Below is a small trained network, with its code and all its weights. Each question gives an input and a class and asks what happens when units are switched off, that is, made to give their printed mean instead of their output.

import numpy as np


def w(rows, s, z=0):
    codes = np.array(rows[::2]) - 128.0
    scale = np.full(codes.shape[1], s)
    scale[-1] = z or s
    return codes * scale


def f(y):
    return np.maximum(y, 0)


def log_softmax(a):
    a = a - a.max(-1, keepdims=True)
    return a - np.log(np.exp(a).sum(-1, keepdims=True))


def net(x, mask):
    res = np.array(x, float).reshape(1, 8) / 4 @ E
    y = f(res @ A[0][:, :-1].T + A[0][:, -1])
    res = res + np.where(mask, y, B[0][:, -1]) @ B[0][:, :-1]
    return log_softmax(res[-1] @ U[:, :-1].T + U[:, -1])


A, B = {}, {}
E = w([
[197,64,192,78,10],'x0',
[198,25,138,221,178],'x1',
[213,148,246,105,133],'x2',
[33,68,107,89,127],'x3',
[127,16,206,88,136],'x4',
[2,136,216,224,144],'x5',
[94,167,122,126,92],'x6',
[135,119,99,243,7],'x7',
],0.004)
A[0] = w([
[143,140,129,147,161,196],'N1',
[136,95,166,143,151,142],'N2',
[72,147,126,144,129,185],'N3',
[154,132,126,5,126,138],'N4',
[194,77,115,168,38,171],'N5',
[127,181,125,148,109,168],'N6',
[36,127,122,150,122,149],'N7',
[162,171,195,70,99,115],'N8',
[150,137,79,127,150,216],'N9',
[134,86,162,145,154,138],'N10',
[139,229,126,165,102,172],'N11',
[132,201,135,155,110,101],'N12',
[124,138,138,90,120,103],'N13',
[143,112,154,156,149,78],'N14',
[85,139,128,119,158,43],'N15',
[148,98,174,139,144,117],'N16',
[170,148,48,119,170,159],'N17',
[105,111,95,108,117,252],'N18',
[115,137,155,149,147,184],'N19',
[96,132,108,110,111,227],'N20',
[89,153,137,143,122,205],'N21',
[150,121,129,140,121,129],'N22',
],0.017,0.0024)
B[0] = w([
[114,97,127,92,142,180],'N1',
[135,111,184,110,176,196],'N2',
[138,134,130,98,68,208],'N3',
[104,227,75,137,213,243],'N4',
[193,117,108,254,71,254],'N5',
[166,162,103,92,124,194],'N6',
[111,130,135,100,25,238],'N7',
[131,162,249,164,106,213],'N8',
[157,100,113,75,125,193],'N9',
[148,128,189,103,172,200],'N10',
[166,209,105,44,112,242],'N11',
[123,193,111,73,110,198],'N12',
[107,136,125,159,157,158],'N13',
[75,90,146,120,164,171],'N14',
[182,110,115,137,91,167],'N15',
[114,101,178,136,180,197],'N16',
[180,85,96,44,116,220],'N17',
[94,142,85,127,80,190],'N18',
[136,105,134,90,121,181],'N19',
[88,88,85,129,116,187],'N20',
[131,119,115,95,90,197],'N21',
[109,111,114,152,125,155],'N22',
],0.033,0.0068)
U = w([
[127,179,73,28,157,162],'0',
[109,100,221,117,110,186],'1',
[14,136,57,148,96,147],'2',
[135,161,152,253,187,155],'3',
[114,34,149,131,193,72],'4',
[116,113,132,133,146,43],'5',
[137,185,147,118,101,3],'6',
[172,74,56,126,22,151],'7',
],0.0056,0.0063)

Each question gives the input, the list of numbers given to net, and the class t.
The units are the neurons (one row each of A and B). Each row of codes is followed by its name. A weight is (code - 128) times the scale printed after its matrix; where a second scale follows, it is the last column's (A, B and U).
mask holds one flag per neuron, in row order. A switched-off neuron (its flag False) gives its mean, the last column of its row in B, instead of its output. The means were averaged over made-up inputs and are rounded, as every weight is.
A unit's drop is (log p(t) with every unit on - log p(t) with that unit switched off) / (log p(t) with every unit on - log p(t) with every unit switched off).
The circuit of an input: a set's keep is (log p(t) with only the set's units on - log p(t) with every unit switched off) / (log p(t) with every unit on - log p(t) with every unit switched off). Starting from the 12 units with the biggest drops (on a tie, the unit counted first), units are removed one at a time, each time the one whose removal leaves the highest keep (on an exact tie, the one counted first), for as long as the keep stays at least 0.8.
units of the circuit, in order: the units of the circuit, biggest drop first
unit that matters most: the unit with the biggest drop
k most important neurons: the k neurons with the biggest drops, biggest first
drop of u: that unit's drop, to one decimal
input [7,-6,-6,3,7,4,-3,-8], class 2: unit that matters most => N11
input [1,-2,5,-5,0,5,0,5], class 6: units of the circuit, in order => (N8, N5, N17, N11)
input [7,1,-6,-5,5,7,-6,-1], class 1: 2 most important neurons => (N4, N10)
input [4,7,-2,-1,-4,5,-1,1], class 3: 2 most important neurons => (N5, N17)
input [3,6,6,-2,-3,0,8,-4], class 1: 2 most important neurons => (N4, N8)
input [-8,2,-2,-1,3,2,-5,-6], class 1: 3 most important neurons => (N4, N11, N5)
input [-5,7,-6,-1,-3,6,-1,2], class 7: 2 most important neurons => (N4, N7)
input [7,-1,2,-1,8,6,2,1], class 1: 2 most important neurons => (N4, N8)
input [6,-3,2,7,-7,8,1,-3], class 7: 2 most important neurons => (N4, N7)
input [1,-5,7,5,-5,6,6,-8], class 6: 2 most important neurons => (N8, N17)
input [8,8,1,-2,4,-4,4,-2], class 3: drop of N10 => 0.0
input [6,-1,2,4,0,-2,6,7], class 3: drop of N5 => 0.1
input [5,-1,8,-8,8,7,4,-2], class 1: drop of N8 => 0.3
input [7,-7,-1,3,3,-2,-2,-7], class 3: unit that matters most => N8
